arr =
[[-292  550  391  560]
 [-438   37  387 -163]
 [-385 -285 -144 -888]
 [-328  334  533 -410]
 [-277  156 -168    4]
 [-362  332  591 -175]
 [-439   89   96  851]
 [-490   29  268  708]
 [-415 -619 -850 -281]
 [-584 -475  -69  292]
 [-547 -247   20  711]
 [-339 -358 -536 -743]
 [-316 -235 -396 -789]]
Indices start at 1.
(1, 1) = -292
(13, 1) = -316
(4, 2) = 334
(9, 4) = -281
(3, 1) = -385
(8, 2) = 29
(5, 4) = 4
(5, 1) = -277
(11, 1) = -547
(5, 2) = 156
(5, 3) = -168
(11, 3) = 20
(12, 1) = -339
(7, 1) = -439
(1, 2) = 550
(11, 4) = 711
(6, 3) = 591
(1, 3) = 391
(4, 4) = -410
(8, 4) = 708
(4, 3) = 533

x =
[[-1.69  1.56 -1.26  0.03  0.01]
 [ 0.32 -2.28 -0.14 -1.25 -1.00]
 [-0.71 -2.67 -0.76  0.38 -0.10]
 [-1.05 -1.75 -2.27  0.21  0.15]
 [-1.36  2.27 -1.27 -0.46 -0.31]
 [-0.22 -2.42 -0.52  0.12  0.12]
 [-0.45 -0.11 -2.54 -1.31 -1.54]
 [ 0.25 -2.38 -1.48  0.15 -0.08]
 [-0.77  1.80 -1.70 -0.56 -0.59]
 [-0.70  0.06 -2.03 -1.85 -1.86]
 [-1.68 -1.03 -2.24  0.12 -0.08]]
Indices start at 1.
row 1 col 1 = -1.69
row 1 col 2 = 1.56
row 11 col 4 = 0.12
row 2 col 5 = -1.00
row 10 col 2 = 0.06
row 1 col 5 = 0.01
row 6 col 3 = -0.52
row 2 col 1 = 0.32
row 6 col 5 = 0.12
row 9 col 1 = -0.77
row 10 col 5 = -1.86
row 5 col 2 = 2.27
row 1 col 3 = -1.26
row 9 col 4 = -0.56
row 8 col 5 = -0.08
row 4 col 1 = -1.05
row 7 col 2 = -0.11
row 9 col 2 = 1.80
row 5 col 3 = -1.27
row 3 col 4 = 0.38
row 2 col 2 = -2.28
row 5 col 1 = -1.36
row 7 col 4 = -1.31
row 7 col 5 = -1.54
row 4 col 3 = -2.27
row 9 col 3 = -1.70
row 10 col 4 = -1.85
row 6 col 1 = -0.22
row 11 col 5 = -0.08
row 3 col 5 = -0.10

A =
[[-17  22 -18 -84  44]
 [-17 -10 -14 -37  28]
 [-16 -34 -10   9 -22]]
Indices start at 1.
(1, 1)	-17
(1, 4)	-84
(3, 5)	-22
(2, 1)	-17
(1, 2)	22
(2, 5)	28

X =
[[  7   6 -14  19   1  28 -22]
 [-24  44  16 -17 -25   2  16]
 [  3 -11   0   2  24 -33   3]
 [ 13   3 -17  17  -6  39 -27]
 [ 14   7 -11  14  -2  33 -30]
 [-30 -19 -49  54  10   5 -50]
 [-18 -12 -52  47   8  -8 -43]
 [-45  48  14  11 -56  23   3]
 [ 49 -34 -18  12  36  19 -15]
 [-39  -3 -50  48 -10  10 -53]
 [-17 -15 -51  42  10 -12 -47]
 [-51  61  11  12 -74  30   6]
 [ 70 -82  -1  -6  73 -34  -7]
 [-54  56   7   6 -55  17   7]
 [ 47 -31  38 -39  26 -22  37]]
Indices start at 1.
(1, 1) => 7
(12, 2) => 61
(13, 4) => -6
(3, 6) => -33
(11, 5) => 10
(12, 5) => -74
(3, 4) => 2
(11, 3) => -51
(12, 7) => 6
(5, 6) => 33
(7, 3) => -52
(11, 2) => -15
(8, 3) => 14
(3, 7) => 3
(5, 1) => 14
(9, 3) => -18
(14, 5) => -55
(2, 2) => 44
(7, 7) => -43
(14, 4) => 6
(2, 3) => 16
(4, 7) => -27
(8, 1) => -45
(2, 4) => -17
(1, 5) => 1
(1, 7) => -22
(13, 7) => -7
(13, 3) => -1
(4, 2) => 3
(15, 1) => 47
(15, 2) => -31
